Here is a tiny trained network, its code and every weight. The questions are about switching its units off for an input and a class, where a switched-off unit gives its printed mean instead of its output.

import numpy as np


def w(rows, s, z=0):
    codes = np.array(rows[::2]) - 128.0
    scale = np.full(codes.shape[1], s)
    scale[-1] = z or s
    return codes * scale


def f(y):
    return np.maximum(y, 0)


def log_softmax(a):
    a = a - a.max(-1, keepdims=True)
    return a - np.log(np.exp(a).sum(-1, keepdims=True))


def net(x, mask):
    res = np.array(x, float).reshape(1, 4) / 4 @ E
    y = f(res @ A[0][:, :-1].T + A[0][:, -1])
    res = res + np.where(mask, y, B[0][:, -1]) @ B[0][:, :-1]
    return log_softmax(res[-1] @ U[:, :-1].T + U[:, -1])


A, B = {}, {}
E = w([
[133,105,248,146,176,18,164,118,191],'x0',
[112,68,93,109,192,82,59,188,87],'x1',
[66,172,199,98,53,111,98,171,92],'x2',
[202,78,95,215,109,91,138,144,105],'x3',
],0.015)
A[0] = w([
[98,159,116,101,97,164,115,166,88,254],'n0',
[83,144,168,95,105,103,143,81,182,154],'n1',
[148,168,124,160,64,96,123,128,130,215],'n2',
[153,141,102,162,109,178,176,116,141,129],'n3',
[108,192,155,126,132,133,158,56,189,113],'n4',
[135,77,91,142,169,94,85,140,129,169],'n5',
[178,115,123,177,154,143,194,106,152,179],'n6',
[134,147,80,46,140,179,143,122,106,166],'n7',
[79,121,175,119,49,132,109,162,105,113],'n8',
[114,134,104,74,137,190,73,96,112,164],'n9',
[131,103,139,167,171,72,93,150,44,199],'n10',
[147,150,249,99,148,93,126,171,149,222],'n11',
[60,138,180,152,198,53,110,135,197,183],'n12',
],0.013,0.0055)
B[0] = w([
[72,227,69,175,45,157,68,107,101,230],'n0',
[96,121,228,80,162,132,154,172,177,219],'n1',
[161,131,171,187,65,109,136,108,170,179],'n2',
[153,144,116,175,135,144,69,91,145,192],'n3',
[143,136,179,130,196,254,230,145,174,228],'n4',
[129,89,56,62,115,125,201,149,82,191],'n5',
[198,72,139,151,159,146,140,104,185,213],'n6',
[127,174,85,166,179,228,77,156,80,230],'n7',
[70,177,161,140,35,67,179,111,174,206],'n8',
[61,163,39,176,162,227,76,139,56,228],'n9',
[135,77,79,88,84,83,123,103,59,196],'n10',
[128,97,244,84,142,129,154,121,59,249],'n11',
[127,48,194,75,151,118,87,184,84,245],'n12',
],0.0094,0.02)
U = w([
[225,114,141,248,153,163,88,11,189,161],'0',
[118,89,174,81,173,65,58,160,48,121],'1',
[70,186,195,148,57,111,128,81,153,112],'2',
[140,210,123,114,210,180,165,128,210,53],'3',
[27,207,52,169,176,230,28,134,85,138],'4',
[193,48,2,145,176,115,166,102,139,254],'5',
[101,114,219,100,238,160,146,150,167,82],'6',
[64,218,88,173,73,58,51,117,116,142],'7',
],0.0079,0.0039)

Each question gives the input, the list of numbers given to net, and the class t.
The units are the neurons (one row each of A and B). Each row of codes is followed by its name. A weight is (code - 128) times the scale printed after its matrix; where a second scale follows, it is the last column's (A, B and U).
mask holds one flag per neuron, in row order. A switched-off neuron (its flag False) gives its mean, the last column of its row in B, instead of its output. The means were averaged over made-up inputs and are rounded, as every weight is.
A unit's drop is (log p(t) with every unit on - log p(t) with that unit switched off) / (log p(t) with every unit on - log p(t) with every unit switched off).
The circuit of an input: a set's keep is (log p(t) with only the set's units on - log p(t) with every unit switched off) / (log p(t) with every unit on - log p(t) with every unit switched off). Starting from the 12 units with the biggest drops (on a tie, the unit counted first), units are removed one at a time, each time the one whose removal leaves the highest keep (on an exact tie, the one counted first), for as long as the keep stays at least 0.8.
circuit, biggest first: the units of the circuit, biggest drop first
k most important neurons: the k neurons with the biggest drops, biggest first
drop of u: that unit's drop, to one decimal
input [2,5,-7,-6], class 1: circuit, biggest first -> (n12; n4)
input [-6,7,-7,3], class 5: circuit, biggest first -> (n5)
input [7,-1,-3,8], class 1: 3 most important neurons -> (n12; n11; n4)
input [1,-5,-8,-5], class 3: circuit, biggest first -> (n4; n11)
input [7,4,-8,2], class 1: 2 most important neurons -> (n12; n4)
input [-1,-7,-1,-5], class 3: circuit, biggest first -> (n4; n12)
input [7,2,-8,1], class 1: 3 most important neurons -> (n12; n4; n10)
input [8,3,-4,-2], class 1: 2 most important neurons -> (n12; n10)
input [5,-8,6,8], class 6: 2 most important neurons -> (n0; n11)
input [-1,-7,-1,-6], class 3: 4 most important neurons -> (n4; n1; n12; n10)
input [-3,-8,-8,-4], class 0: 2 most important neurons -> (n6; n3)
input [1,4,7,-7], class 2: 2 most important neurons -> (n8; n0)
input [4,2,-1,-1], class 1: drop of n4 -> 0.2
input [-1,-4,6,-4], class 2: drop of n8 -> 0.3
input [0,-3,4,-3], class 2: most important neuron -> (n8)
